Here is a tiny trained network, its code and every weight. The questions are about switching its units off for an input and a class, where a switched-off unit gives its printed mean instead of its output.

import numpy as np


def w(rows, s, z=0):
    codes = np.array(rows[::2]) - 128.0
    scale = np.full(codes.shape[1], s)
    scale[-1] = z or s
    return codes * scale


def norm(h):
    return h / np.sqrt((h * h).mean(-1, keepdims=True) + 1e-5)


def f(y):
    return y / 2 * (1 + np.tanh(0.7978845608 * (y + 0.044715 * y**3)))


def log_softmax(a):
    a = a - a.max(-1, keepdims=True)
    return a - np.log(np.exp(a).sum(-1, keepdims=True))


def net(x, mask):
    res = np.array(x, float).reshape(1, 6) / 4 @ E
    u = 0
    for l in range(3):
        y = f(norm(res) @ A[l][:, :-1].T + A[l][:, -1])
        res = res + np.where(mask[u : u + 8], y, B[l][:, -1]) @ B[l][:, :-1]
        u += 8
    return log_softmax(norm(res)[-1] @ U[:, :-1].T + U[:, -1])


A, B = {}, {}
E = w([
[111,99,67,154,160,191,242],'x0',
[19,165,196,149,183,31,199],'x1',
[134,123,138,120,130,128,137],'x2',
[14,70,96,56,57,159,115],'x3',
[128,132,127,128,126,130,127],'x4',
[164,94,83,207,1,17,181],'x5',
],0.0064)
A[0] = w([
[94,91,147,50,41,192,146,46],'L0N1',
[216,235,191,193,166,120,166,7],'L0N2',
[249,167,110,117,133,141,132,166],'L0N3',
[16,133,138,49,16,143,137,2],'L0N4',
[121,105,165,148,155,99,187,164],'L0N5',
[105,142,180,109,105,45,3,58],'L0N6',
[59,135,130,108,43,169,136,41],'L0N7',
[188,62,97,115,47,77,188,34],'L0N8',
],0.0066,0.0028)
B[0] = w([
[142,85,133,191,184,153,56,200],'L0N1',
[122,71,122,164,175,105,95,255],'L0N2',
[151,84,131,180,140,174,62,253],'L0N3',
[171,59,133,169,254,70,108,239],'L0N4',
[100,153,126,167,106,120,84,202],'L0N5',
[162,115,232,99,77,178,195,244],'L0N6',
[172,65,111,161,172,78,123,167],'L0N7',
[144,161,83,114,105,82,115,226],'L0N8',
],0.0083,0.0028)
A[1] = w([
[138,125,48,161,165,187,255,75],'L1N1',
[36,38,106,35,74,133,106,153],'L1N2',
[31,182,174,119,166,54,161,116],'L1N3',
[194,96,195,142,89,127,159,145],'L1N4',
[191,205,161,220,160,152,135,129],'L1N5',
[165,112,122,124,81,176,91,72],'L1N6',
[106,209,160,56,196,223,114,2],'L1N7',
[55,79,73,192,149,157,170,137],'L1N8',
],0.0083,0.0024)
B[1] = w([
[73,99,239,31,30,82,19,215],'L1N1',
[152,82,154,171,210,87,101,190],'L1N2',
[164,147,133,192,97,254,197,254],'L1N3',
[57,137,120,101,136,114,101,199],'L1N4',
[95,32,151,108,182,50,107,238],'L1N5',
[136,151,162,134,112,145,217,183],'L1N6',
[110,198,17,94,134,56,132,232],'L1N7',
[183,170,208,121,155,101,113,237],'L1N8',
],0.0097,0.004)
A[2] = w([
[131,135,36,141,139,165,81,4],'L2N1',
[132,152,103,152,35,30,209,109],'L2N2',
[149,159,254,25,73,112,73,22],'L2N3',
[140,132,95,160,46,29,138,133],'L2N4',
[191,94,98,124,104,176,65,99],'L2N5',
[219,73,67,105,60,255,79,25],'L2N6',
[103,193,11,107,156,82,146,100],'L2N7',
[139,191,194,94,219,156,85,186],'L2N8',
],0.0085,0.0037)
B[2] = w([
[126,107,100,153,40,135,188,132],'L2N1',
[154,164,58,59,150,195,119,185],'L2N2',
[74,105,160,67,3,97,165,203],'L2N3',
[101,158,35,46,184,181,72,195],'L2N4',
[3,155,207,130,177,85,225,177],'L2N5',
[109,208,176,238,153,183,220,185],'L2N6',
[136,188,46,52,97,141,85,146],'L2N7',
[154,101,33,130,46,102,110,254],'L2N8',
],0.0068)
U = w([
[135,43,119,164,219,100,87,255],'0',
[112,177,5,79,133,129,110,50],'1',
[113,177,158,194,128,185,217,141],'2',
[94,106,176,71,57,110,110,17],'3',
],0.017,0.00093)

Each question gives the input, the list of numbers given to net, and the class t.
The units are the neurons (one row each of A and B). Each row of codes is followed by its name. A weight is (code - 128) times the scale printed after its matrix; where a second scale follows, it is the last column's (A, B and U).
mask holds one flag per neuron, layer by layer. A switched-off neuron (its flag False) gives its mean, the last column of its row in B, instead of its output. The means were averaged over made-up inputs and are rounded, as every weight is.
A unit's drop is (log p(t) with every unit on - log p(t) with that unit switched off) / (log p(t) with every unit on - log p(t) with every unit switched off).
The circuit of an input: a set's keep is (log p(t) with only the set's units on - log p(t) with every unit switched off) / (log p(t) with every unit on - log p(t) with every unit switched off). Starting from the 12 units with the biggest drops (on a tie, the unit counted first), units are removed one at a time, each time the one whose removal leaves the highest keep (on an exact tie, the one counted first), for as long as the keep stays at least 0.8.
circuit, biggest first: the units of the circuit, biggest drop first
unit that matters most: the unit with the biggest drop
k most important neurons: the k neurons with the biggest drops, biggest first
top k neurons in layer l: the k neurons of layer l with the biggest drops, biggest first
input [-1,4,-5,3,5,0], class 2: top 2 neurons in layer 0	L0N3; L0N2
input [-1,-6,-4,5,-8,0], class 2: circuit, biggest first	L2N6
input [-7,-7,-1,-5,4,-3], class 2: 3 most important neurons	L2N6; L0N3; L1N1
input [-3,8,-5,-6,4,8], class 1: circuit, biggest first	L2N4; L2N2
input [-7,-3,3,-6,0,-2], class 3: top 3 neurons in layer 1	L1N2; L1N4; L1N6
input [-8,0,-1,-5,2,-8], class 1: top 2 neurons in layer 1	L1N7; L1N1
input [-5,0,6,5,-6,-1], class 0: 2 most important neurons	L0N4; L1N1
input [0,3,-5,1,-8,-4], class 1: 2 most important neurons	L1N7; L2N7
input [4,0,5,3,2,-3], class 3: top 2 neurons in layer 1	L1N1; L1N8
input [4,-8,2,-7,2,7], class 2: 2 most important neurons	L0N3; L2N6
input [-4,6,-3,-2,2,5], class 2: 2 most important neurons	L1N3; L1N7
input [8,-1,-2,7,6,-2], class 3: 4 most important neurons	L1N1; L1N8; L0N3; L0N2
input [-2,-3,1,-2,8,-2], class 2: top 2 neurons in layer 1	L1N1; L1N2
input [4,-6,-6,6,-2,-2], class 0: unit that matters most	L1N2
input [-6,-3,4,4,-2,-6], class 1: 3 most important neurons	L1N7; L1N1; L1N8
input [8,-6,4,-5,-6,-5], class 3: top 2 neurons in layer 1	L1N1; L1N3
input [-1,-8,-7,8,-4,5], class 0: 4 most important neurons	L1N2; L1N3; L0N4; L0N7
input [7,7,-7,-4,-4,-8], class 1: 2 most important neurons	L1N7; L2N8
input [-8,-1,4,8,-7,-1], class 0: 3 most important neurons	L0N4; L1N2; L1N1
input [7,-2,4,-2,-7,-5], class 3: circuit, biggest first	L1N1
input [-6,-6,1,-4,-5,2], class 2: top 2 neurons in layer 1	L1N1; L1N8
input [6,-3,5,7,-1,7], class 0: 3 most important neurons	L1N2; L1N7; L0N1
input [-3,2,0,7,-1,-7], class 0: 2 most important neurons	L1N2; L0N4
input [6,5,6,-1,-6,-1], class 3: top 2 neurons in layer 1	L1N1; L1N8
